Below is a small trained network, with its code and all its weights. Each question gives an input and a class and asks what happens when units are switched off, that is, made to give their printed mean instead of their output.

import numpy as np


def w(rows, s, z=0):
    codes = np.array(rows[::2]) - 128.0
    scale = np.full(codes.shape[1], s)
    scale[-1] = z or s
    return codes * scale


def f(y):
    return y / 2 * (1 + np.tanh(0.7978845608 * (y + 0.044715 * y**3)))


def log_softmax(a):
    a = a - a.max(-1, keepdims=True)
    return a - np.log(np.exp(a).sum(-1, keepdims=True))


def net(x, mask):
    res = np.array(x, float).reshape(1, 3) / 4 @ E
    y = f(res @ A[0][:, :-1].T + A[0][:, -1])
    res = res + np.where(mask, y, B[0][:, -1]) @ B[0][:, :-1]
    return log_softmax(res[-1] @ U[:, :-1].T + U[:, -1])


A, B = {}, {}
E = w([
[48,47,86,15],'x0',
[2,232,116,80],'x1',
[49,6,15,196],'x2',
],0.0073)
A[0] = w([
[92,133,132,142,28],'n1',
[127,114,123,151,234],'n2',
[188,56,129,133,102],'n3',
[94,99,138,62,112],'n4',
[67,163,122,180,114],'n5',
[104,105,155,108,28],'n6',
[105,132,119,123,224],'n7',
[218,182,160,142,69],'n8',
[127,116,120,147,133],'n9',
[186,159,144,104,93],'n10',
[183,4,120,161,170],'n11',
[134,76,112,160,3],'n12',
[148,86,122,150,93],'n13',
[116,106,113,38,159],'n14',
],0.02,0.0017)
B[0] = w([
[104,109,87,122,140],'n1',
[121,146,138,164,146],'n2',
[190,52,112,187,201],'n3',
[51,136,208,76,197],'n4',
[53,124,28,180,173],'n5',
[114,109,160,100,144],'n6',
[81,146,103,121,151],'n7',
[237,208,70,44,224],'n8',
[119,156,136,156,138],'n9',
[175,115,39,60,181],'n10',
[166,54,253,235,250],'n11',
[100,180,176,171,173],'n12',
[132,120,174,166,165],'n13',
[47,93,226,57,209],'n14',
],0.029,0.015)
U = w([
[167,80,126,164,26],'0',
[88,115,48,192,169],'1',
[186,84,182,251,193],'2',
[241,234,109,47,134],'3',
[255,90,157,117,145],'4',
[71,139,179,62,130],'5',
[172,39,93,130,3],'6',
],0.0084,0.0058)

Each question gives the input, the list of numbers given to net, and the class t.
The units are the neurons (one row each of A and B). Each row of codes is followed by its name. A weight is (code - 128) times the scale printed after its matrix; where a second scale follows, it is the last column's (A, B and U).
mask holds one flag per neuron, in row order. A switched-off neuron (its flag False) gives its mean, the last column of its row in B, instead of its output. The means were averaged over made-up inputs and are rounded, as every weight is.
A unit's drop is (log p(t) with every unit on - log p(t) with that unit switched off) / (log p(t) with every unit on - log p(t) with every unit switched off).
The circuit of an input: a set's keep is (log p(t) with only the set's units on - log p(t) with every unit switched off) / (log p(t) with every unit on - log p(t) with every unit switched off). Starting from the 12 units with the biggest drops (on a tie, the unit counted first), units are removed one at a time, each time the one whose removal leaves the highest keep (on an exact tie, the one counted first), for as long as the keep stays at least 0.8.
circuit, biggest first: the units of the circuit, biggest drop first
k most important neurons: the k neurons with the biggest drops, biggest first
drop of u: that unit's drop, to one decimal
input [7,-5,-7], class 5: circuit, biggest first => (n14)
input [-2,-7,-4], class 4: circuit, biggest first => (n11, n8)
input [-2,-8,-5], class 4: circuit, biggest first => (n11, n3, n8)
input [-6,1,3], class 1: circuit, biggest first => (n11, n5)
input [-8,-7,-1], class 4: circuit, biggest first => (n8, n11)
input [-6,2,7], class 1: 3 most important neurons => (n5, n3, n11)
input [7,-4,-8], class 5: 2 most important neurons => (n14, n4)
input [-5,4,8], class 1: drop of n9 => 0.0
input [-7,8,-1], class 1: drop of n5 => 1.5
input [4,-3,-5], class 3: drop of n11 => 0.7
